Here is a tiny trained network, its code and every weight. The questions are about switching its units off for an input and a class, where a switched-off unit gives its printed mean instead of its output.

import numpy as np


def w(rows, s, z=0):
    codes = np.array(rows[::2]) - 128.0
    scale = np.full(codes.shape[1], s)
    scale[-1] = z or s
    return codes * scale


def f(y):
    return np.maximum(y, 0)


def log_softmax(a):
    a = a - a.max(-1, keepdims=True)
    return a - np.log(np.exp(a).sum(-1, keepdims=True))


def net(x, mask):
    res = np.array(x, float).reshape(1, 6) / 4 @ E
    y = f(res @ A[0][:, :-1].T + A[0][:, -1])
    res = res + np.where(mask, y, B[0][:, -1]) @ B[0][:, :-1]
    return log_softmax(res[-1] @ U[:, :-1].T + U[:, -1])


A, B = {}, {}
E = w([
[130,129,130,126],'x0',
[63,20,53,218],'x1',
[126,129,127,128],'x2',
[92,90,254,126],'x3',
[238,56,163,155],'x4',
[134,79,116,25],'x5',
],0.0063)
A[0] = w([
[35,50,192,144,115],'N0',
[163,112,137,139,243],'N1',
[135,81,118,78,235],'N2',
[97,54,93,43,199],'N3',
[89,87,105,113,82],'N4',
[175,172,88,121,86],'N5',
[148,157,137,109,38],'N6',
[58,40,78,184,48],'N7',
[144,139,68,139,255],'N8',
[144,125,24,143,70],'N9',
[104,97,115,146,37],'N10',
[41,132,84,115,127],'N11',
[171,185,138,172,109],'N12',
[173,171,126,84,70],'N13',
[92,171,141,122,30],'N14',
[141,173,65,79,79],'N15',
[121,176,173,200,230],'N16',
[53,135,147,115,87],'N17',
[148,164,134,82,65],'N18',
[21,165,109,125,91],'N19',
[127,117,114,130,67],'N20',
[219,54,148,142,184],'N21',
[99,135,167,124,142],'N22',
[26,191,132,48,134],'N23',
[150,233,182,107,48],'N24',
[96,144,201,121,143],'N25',
[71,81,218,129,57],'N26',
[114,152,118,245,179],'N27',
[92,82,89,145,103],'N28',
],0.012,0.0045)
B[0] = w([
[212,228,49,93,240],'N0',
[110,50,77,73,205],'N1',
[92,136,176,28,206],'N2',
[24,193,246,81,222],'N3',
[132,108,174,94,163],'N4',
[154,164,77,149,170],'N5',
[170,119,171,156,143],'N6',
[254,85,244,170,247],'N7',
[171,196,71,53,230],'N8',
[180,232,58,179,196],'N9',
[174,103,183,158,149],'N10',
[122,44,65,103,214],'N11',
[92,112,157,104,180],'N12',
[167,114,188,150,175],'N13',
[123,92,131,162,149],'N14',
[154,172,113,131,182],'N15',
[83,134,154,13,242],'N16',
[119,67,106,142,176],'N17',
[170,124,176,145,165],'N18',
[86,25,72,194,220],'N19',
[134,131,133,148,130],'N20',
[76,2,5,166,236],'N21',
[144,177,87,131,173],'N22',
[117,37,67,97,251],'N23',
[229,95,212,153,216],'N24',
[185,198,67,97,200],'N25',
[164,238,66,190,204],'N26',
[36,155,211,39,254],'N27',
[208,122,176,121,194],'N28',
],0.015,0.0068)
U = w([
[111,170,161,86,253],'0',
[187,133,241,165,88],'1',
[101,99,106,128,80],'2',
[143,254,111,127,76],'3',
[46,197,222,52,44],'4',
[99,173,168,99,225],'5',
[67,201,180,166,105],'6',
],0.008,0.0069)

Each question gives the input, the list of numbers given to net, and the class t.
The units are the neurons (one row each of A and B). Each row of codes is followed by its name. A weight is (code - 128) times the scale printed after its matrix; where a second scale follows, it is the last column's (A, B and U).
mask holds one flag per neuron, in row order. A switched-off neuron (its flag False) gives its mean, the last column of its row in B, instead of its output. The means were averaged over made-up inputs and are rounded, as every weight is.
A unit's drop is (log p(t) with every unit on - log p(t) with that unit switched off) / (log p(t) with every unit on - log p(t) with every unit switched off).
The circuit of an input: a set's keep is (log p(t) with only the set's units on - log p(t) with every unit switched off) / (log p(t) with every unit on - log p(t) with every unit switched off). Starting from the 12 units with the biggest drops (on a tie, the unit counted first), units are removed one at a time, each time the one whose removal leaves the highest keep (on an exact tie, the one counted first), for as long as the keep stays at least 0.8.
circuit, biggest first: the units of the circuit, biggest drop first
unit that matters most: the unit with the biggest drop
k most important neurons: the k neurons with the biggest drops, biggest first
drop of u: that unit's drop, to one decimal
input [1,-3,-7,-8,8,-2], class 2: 3 most important neurons : N21; N0; N1
input [0,-2,-8,-2,-8,-7], class 2: 4 most important neurons : N19; N23; N3; N11
input [2,5,5,4,-8,0], class 2: circuit, biggest first : N19
input [-2,-4,-4,0,2,0], class 1: circuit, biggest first : N27; N24
input [5,-5,-1,8,5,0], class 3: circuit, biggest first : N26; N25
input [-2,-5,6,-4,-5,-8], class 4: circuit, biggest first : N16; N27
input [-5,6,-2,5,-3,-8], class 4: 2 most important neurons : N27; N16
input [-5,-4,-1,4,5,8], class 4: 4 most important neurons : N3; N2; N19; N23
input [-1,2,0,1,4,-5], class 4: circuit, biggest first : N27; N16
input [3,2,5,3,6,8], class 4: 2 most important neurons : N3; N2
input [0,-7,1,4,0,7], class 1: 2 most important neurons : N24; N27
input [2,2,-2,-1,-6,7], class 4: 3 most important neurons : N3; N21; N2
input [-1,-1,0,0,-4,-4], class 2: 2 most important neurons : N3; N19
input [-7,4,-5,-8,-2,5], class 3: 2 most important neurons : N9; N8
input [-7,-8,-7,3,-3,-7], class 1: unit that matters most : N24
input [-4,3,-1,-2,-6,-7], class 4: 3 most important neurons : N27; N21; N16
input [-4,-4,4,4,-7,-4], class 2: circuit, biggest first : N23; N19
input [-1,5,7,3,-7,-1], class 2: 2 most important neurons : N19; N11
input [3,4,-3,5,1,0], class 3: 2 most important neurons : N0; N26
input [1,3,-5,-8,2,-1], class 3: unit that matters most : N9
input [2,8,-4,8,-4,-4], class 1: drop of N9 : 0.2
input [3,-6,1,8,3,-2], class 3: drop of N27 : 0.1
input [3,7,-4,-5,-5,2], class 1: drop of N28 : 0.2
